Here is a tiny trained network, its code and every weight. The questions are about switching its units off for an input and a class, where a switched-off unit gives its printed mean instead of its output.

import numpy as np


def w(rows, s, z=0):
    codes = np.array(rows[::2]) - 128.0
    scale = np.full(codes.shape[1], s)
    scale[-1] = z or s
    return codes * scale


def f(y):
    return np.maximum(y, 0)


def log_softmax(a):
    a = a - a.max(-1, keepdims=True)
    return a - np.log(np.exp(a).sum(-1, keepdims=True))


def net(x, mask):
    res = np.array(x, float).reshape(1, 3) / 4 @ E
    y = f(res @ A[0][:, :-1].T + A[0][:, -1])
    res = res + np.where(mask, y, B[0][:, -1]) @ B[0][:, :-1]
    return log_softmax(res[-1] @ U[:, :-1].T + U[:, -1])


A, B = {}, {}
E = w([
[210,137,32,138,183,78,159,144,186,198,121,236],'x0',
[55,76,112,169,114,110,68,254,28,111,76,227],'x1',
[58,229,176,109,18,218,221,64,160,125,7,212],'x2',
],0.0068)
A[0] = w([
[193,104,78,115,129,158,186,103,148,174,112,191,83],'N0',
[191,28,114,177,241,31,18,180,126,124,248,12,82],'N1',
[31,63,190,141,150,124,66,127,52,62,189,36,170],'N2',
[180,44,114,194,220,20,41,172,88,112,244,48,69],'N3',
[229,105,31,199,243,2,124,131,181,226,171,222,64],'N4',
[186,105,130,73,150,128,202,35,185,130,204,28,7],'N5',
[197,143,127,57,137,143,165,16,193,147,200,18,30],'N6',
[240,148,112,100,190,113,164,53,186,151,212,5,201],'N7',
[128,88,177,78,92,168,126,115,95,69,217,11,168],'N8',
[93,8,106,236,134,85,21,246,2,126,106,188,62],'N9',
[71,98,251,114,69,128,82,127,46,70,171,23,2],'N10',
],0.0051,0.0061)
B[0] = w([
[178,138,106,127,142,131,73,83,189,144,115,119,157],'N0',
[76,190,212,190,49,121,141,46,186,135,60,97,246],'N1',
[165,108,66,59,153,148,100,158,152,145,133,80,206],'N2',
[85,177,196,206,69,110,147,87,155,152,44,141,229],'N3',
[191,88,51,81,196,174,41,110,169,168,125,89,219],'N4',
[59,88,143,205,203,150,144,162,114,74,174,244,169],'N5',
[47,101,158,190,180,148,168,147,90,94,174,237,181],'N6',
[97,96,152,70,141,75,141,187,33,79,188,138,235],'N7',
[176,111,66,62,175,148,90,152,164,159,97,78,195],'N8',
[92,73,148,105,183,65,170,166,36,61,191,208,214],'N9',
[136,75,45,170,235,255,48,93,219,178,113,187,165],'N10',
],0.0083,0.011)
U = w([
[66,73,149,146,171,100,168,192,6,33,206,198,2],'0',
[62,216,213,197,23,155,180,47,213,147,29,108,39],'1',
[191,74,2,113,206,187,50,119,224,193,139,95,10],'2',
[173,129,102,59,80,53,146,193,56,127,142,45,247],'3',
],0.011,0.0095)

Each question gives the input, the list of numbers given to net, and the class t.
The units are the neurons (one row each of A and B). Each row of codes is followed by its name. A weight is (code - 128) times the scale printed after its matrix; where a second scale follows, it is the last column's (A, B and U).
mask holds one flag per neuron, in row order. A switched-off neuron (its flag False) gives its mean, the last column of its row in B, instead of its output. The means were averaged over made-up inputs and are rounded, as every weight is.
A unit's drop is (log p(t) with every unit on - log p(t) with that unit switched off) / (log p(t) with every unit on - log p(t) with every unit switched off).
The circuit of an input: a set's keep is (log p(t) with only the set's units on - log p(t) with every unit switched off) / (log p(t) with every unit on - log p(t) with every unit switched off). Starting from all 11 units, units are removed one at a time, each time the one whose removal leaves the highest keep (on an exact tie, the one counted first), for as long as the keep stays at least 0.8.
circuit, biggest first: the units of the circuit, biggest drop first
unit that matters most: the unit with the biggest drop
top k neurons: the k neurons with the biggest drops, biggest first
drop when u is switched off: that unit's drop, to one decimal
input [-2,-4,-8], class 1: unit that matters most => N1
input [5,1,3], class 2: circuit, biggest first => N1, N7
input [2,2,0], class 3: circuit, biggest first => N6, N10
input [-3,2,-4], class 1: top 4 neurons => N1, N3, N4, N7
input [-8,6,-7], class 2: top 3 neurons => N2, N10, N8
input [6,5,0], class 2: top 4 neurons => N4, N7, N6, N5
input [7,-8,-3], class 0: top 2 neurons => N7, N6
input [0,3,0], class 3: top 3 neurons => N6, N5, N7
input [3,-1,1], class 3: circuit, biggest first => N10, N6
input [-3,-5,-5], class 0: top 2 neurons => N7, N5
input [-1,0,1], class 3: top 3 neurons => N1, N3, N4
input [-6,4,4], class 2: top 2 neurons => N1, N10
input [-5,-1,-6], class 1: top 3 neurons => N1, N3, N4
input [5,2,4], class 2: top 4 neurons => N1, N3, N7, N9
input [-8,-8,-2], class 0: circuit, biggest first => N6
input [0,-4,2], class 0: circuit, biggest first => N1, N4
input [4,-8,8], class 0: circuit, biggest first => N1, N6
input [-7,2,-6], class 2: top 2 neurons => N2, N10
input [0,3,-5], class 1: top 3 neurons => N1, N3, N7
input [-4,-4,2], class 0: unit that matters most => N4
input [5,4,0], class 2: top 3 neurons => N7, N4, N6
input [-5,-8,-5], class 0: drop when N7 is switched off => 0.8
input [-2,-1,-8], class 1: drop when N8 is switched off => 0.0
input [-4,-3,-7], class 1: drop when N1 is switched off => 0.7
